Here is a tiny trained network, its code and every weight. The questions are about switching its units off for an input and a class, where a switched-off unit gives its printed mean instead of its output.

import numpy as np


def w(rows, s, z=0):
    codes = np.array(rows[::2]) - 128.0
    scale = np.full(codes.shape[1], s)
    scale[-1] = z or s
    return codes * scale


def norm(h):
    return h / np.sqrt((h * h).mean(-1, keepdims=True) + 1e-5)


def f(y):
    return y / 2 * (1 + np.tanh(0.7978845608 * (y + 0.044715 * y**3)))


def log_softmax(a):
    a = a - a.max(-1, keepdims=True)
    return a - np.log(np.exp(a).sum(-1, keepdims=True))


def net(x, mask):
    res = np.array(x, float).reshape(1, 4) / 4 @ E
    u = 0
    for l in range(2):
        y = f(norm(res) @ A[l][:, :-1].T + A[l][:, -1])
        res = res + np.where(mask[u : u + 12], y, B[l][:, -1]) @ B[l][:, :-1]
        u += 12
    return log_softmax(norm(res)[-1] @ U[:, :-1].T + U[:, -1])


A, B = {}, {}
E = w([
[137,130,119,146,118,135,129,125,114,137,124],'x0',
[122,172,94,71,87,119,225,210,179,130,67],'x1',
[184,157,188,13,59,40,117,118,154,191,79],'x2',
[61,254,154,58,167,160,108,82,104,138,52],'x3',
],0.0072)
A[0] = w([
[146,160,74,143,160,184,222,187,154,57,141,12],'0.n1',
[152,79,104,141,86,117,223,255,142,108,115,55],'0.n2',
[142,60,147,168,158,182,166,208,175,154,191,187],'0.n3',
[106,90,93,138,169,191,75,102,120,68,170,141],'0.n4',
[189,91,131,133,173,128,209,174,164,151,111,31],'0.n5',
[127,70,97,186,172,134,162,134,114,53,86,131],'0.n6',
[123,168,126,133,126,244,156,209,161,102,151,55],'0.n7',
[158,36,117,89,109,97,127,142,111,160,202,90],'0.n8',
[68,167,133,134,201,181,92,174,96,75,63,12],'0.n9',
[205,133,211,128,118,155,132,155,148,167,147,51],'0.n10',
[99,78,135,183,51,84,174,150,190,62,102,2],'0.n11',
[151,120,174,130,101,109,161,134,132,125,113,97],'0.n12',
],0.0072,0.0028)
B[0] = w([
[33,1,86,161,121,41,86,85,76,149,35,218],'0.n1',
[124,203,230,146,95,184,36,159,157,127,198,255],'0.n2',
[173,78,143,142,95,222,157,46,114,103,96,228],'0.n3',
[169,154,120,109,96,153,164,202,251,111,198,220],'0.n4',
[169,223,159,122,152,75,145,125,48,138,235,170],'0.n5',
[147,155,157,69,182,119,183,34,230,71,173,197],'0.n6',
[67,197,72,230,198,56,149,106,85,78,34,192],'0.n7',
[104,85,41,76,202,45,69,146,79,71,66,200],'0.n8',
[127,145,112,180,182,90,46,162,107,157,130,208],'0.n9',
[142,207,126,133,100,76,74,162,59,126,144,145],'0.n10',
[26,181,178,93,85,156,94,127,89,54,192,177],'0.n11',
[127,115,75,37,127,134,71,175,129,123,175,147],'0.n12',
],0.0061,0.0063)
A[1] = w([
[24,177,55,187,167,254,127,110,173,114,147,5],'1.n1',
[149,75,68,132,166,111,68,165,67,123,61,118],'1.n2',
[66,150,42,79,136,120,230,185,147,198,39,65],'1.n3',
[63,83,181,236,128,191,131,114,135,59,159,183],'1.n4',
[190,109,83,109,64,108,65,150,108,59,148,190],'1.n5',
[147,168,169,69,48,87,132,136,125,208,112,155],'1.n6',
[174,103,61,110,239,168,192,141,158,66,92,119],'1.n7',
[192,177,141,81,113,174,152,125,200,217,54,90],'1.n8',
[64,192,193,146,185,118,77,67,133,154,47,142],'1.n9',
[120,219,86,176,233,136,55,124,152,169,80,40],'1.n10',
[205,98,179,70,74,184,125,49,175,112,99,233],'1.n11',
[74,133,169,90,130,97,67,76,85,127,92,11],'1.n12',
],0.0081,0.002)
B[1] = w([
[134,134,166,75,55,72,62,182,153,176,86,237],'1.n1',
[110,69,139,144,135,45,104,82,151,119,86,170],'1.n2',
[85,106,63,142,119,26,152,130,2,107,79,192],'1.n3',
[104,161,101,69,113,133,175,96,61,103,106,254],'1.n4',
[120,130,110,119,127,118,143,155,204,193,61,199],'1.n5',
[136,142,171,135,132,194,80,140,161,93,158,220],'1.n6',
[188,105,140,180,180,171,146,137,93,189,198,175],'1.n7',
[72,116,110,129,85,150,182,83,102,63,170,178],'1.n8',
[166,92,90,155,163,170,177,121,91,109,142,251],'1.n9',
[128,173,206,106,98,123,100,179,188,149,166,230],'1.n10',
[153,117,129,227,209,135,136,122,131,198,126,183],'1.n11',
[164,61,69,171,161,128,176,91,155,174,146,188],'1.n12',
],0.0094,0.0086)
U = w([
[211,90,85,184,194,212,176,49,160,193,219,174],'0',
[173,222,189,47,66,144,54,219,212,176,221,183],'1',
[58,180,73,71,58,160,192,86,50,37,148,177],'2',
[77,169,93,190,194,3,103,190,67,201,58,4],'3',
[181,42,49,97,134,42,47,86,228,191,50,57],'4',
],0.013,0.0038)

Each question gives the input, the list of numbers given to net, and the class t.
The units are the neurons (one row each of A and B). Each row of codes is followed by its name. A weight is (code - 128) times the scale printed after its matrix; where a second scale follows, it is the last column's (A, B and U).
mask holds one flag per neuron, layer by layer. A switched-off neuron (its flag False) gives its mean, the last column of its row in B, instead of its output. The means were averaged over made-up inputs and are rounded, as every weight is.
A unit's drop is (log p(t) with every unit on - log p(t) with that unit switched off) / (log p(t) with every unit on - log p(t) with every unit switched off).
The circuit of an input: a set's keep is (log p(t) with only the set's units on - log p(t) with every unit switched off) / (log p(t) with every unit on - log p(t) with every unit switched off). Starting from the 12 units with the biggest drops (on a tie, the unit counted first), units are removed one at a time, each time the one whose removal leaves the highest keep (on an exact tie, the one counted first), for as long as the keep stays at least 0.8.
units of the circuit, in order: the units of the circuit, biggest drop first
most important unit: the unit with the biggest drop
k most important neurons: the k neurons with the biggest drops, biggest first
top k neurons in layer l: the k neurons of layer l with the biggest drops, biggest first
drop of u: that unit's drop, to one decimal
input [5,1,-8,-2], class 2: top 3 neurons in layer 1 -> 1.n4, 1.n12, 1.n1
input [-8,7,0,-2], class 2: most important unit -> 0.n1
input [-1,1,-6,-6], class 2: top 4 neurons in layer 0 -> 0.n11, 0.n1, 0.n2, 0.n7
input [0,1,-5,1], class 3: top 3 neurons in layer 1 -> 1.n1, 1.n7, 1.n4
input [-7,-1,-7,1], class 1: 3 most important neurons -> 1.n1, 0.n4, 0.n9
input [2,-5,0,5], class 1: 2 most important neurons -> 1.n10, 0.n1
input [-2,1,-7,-3], class 2: top 4 neurons in layer 1 -> 1.n4, 1.n12, 1.n1, 1.n9
input [5,2,-8,-7], class 2: 4 most important neurons -> 1.n4, 0.n11, 0.n1, 0.n2
input [-5,-8,2,1], class 0: top 3 neurons in layer 0 -> 0.n1, 0.n9, 0.n12
input [2,1,-7,8], class 3: 2 most important neurons -> 0.n2, 0.n7
input [1,1,1,4], class 2: top 2 neurons in layer 1 -> 1.n8, 1.n3
input [7,0,2,5], class 0: top 2 neurons in layer 0 -> 0.n4, 0.n7
input [-1,2,7,-7], class 1: 2 most important neurons -> 0.n1, 0.n2
input [7,6,6,8], class 2: units of the circuit, in order -> 1.n8
input [2,1,3,-8], class 1: 2 most important neurons -> 0.n2, 0.n1
input [6,5,-7,2], class 3: drop of 0.n1 -> 1.6
input [-6,8,6,7], class 2: drop of 1.n8 -> 0.2
input [-5,6,0,4], class 3: drop of 0.n6 -> 0.1
input [2,-6,5,1], class 0: top 2 neurons in layer 0 -> 0.n1, 0.n9
input [-4,0,-3,5], class 1: units of the circuit, in order -> 1.n10
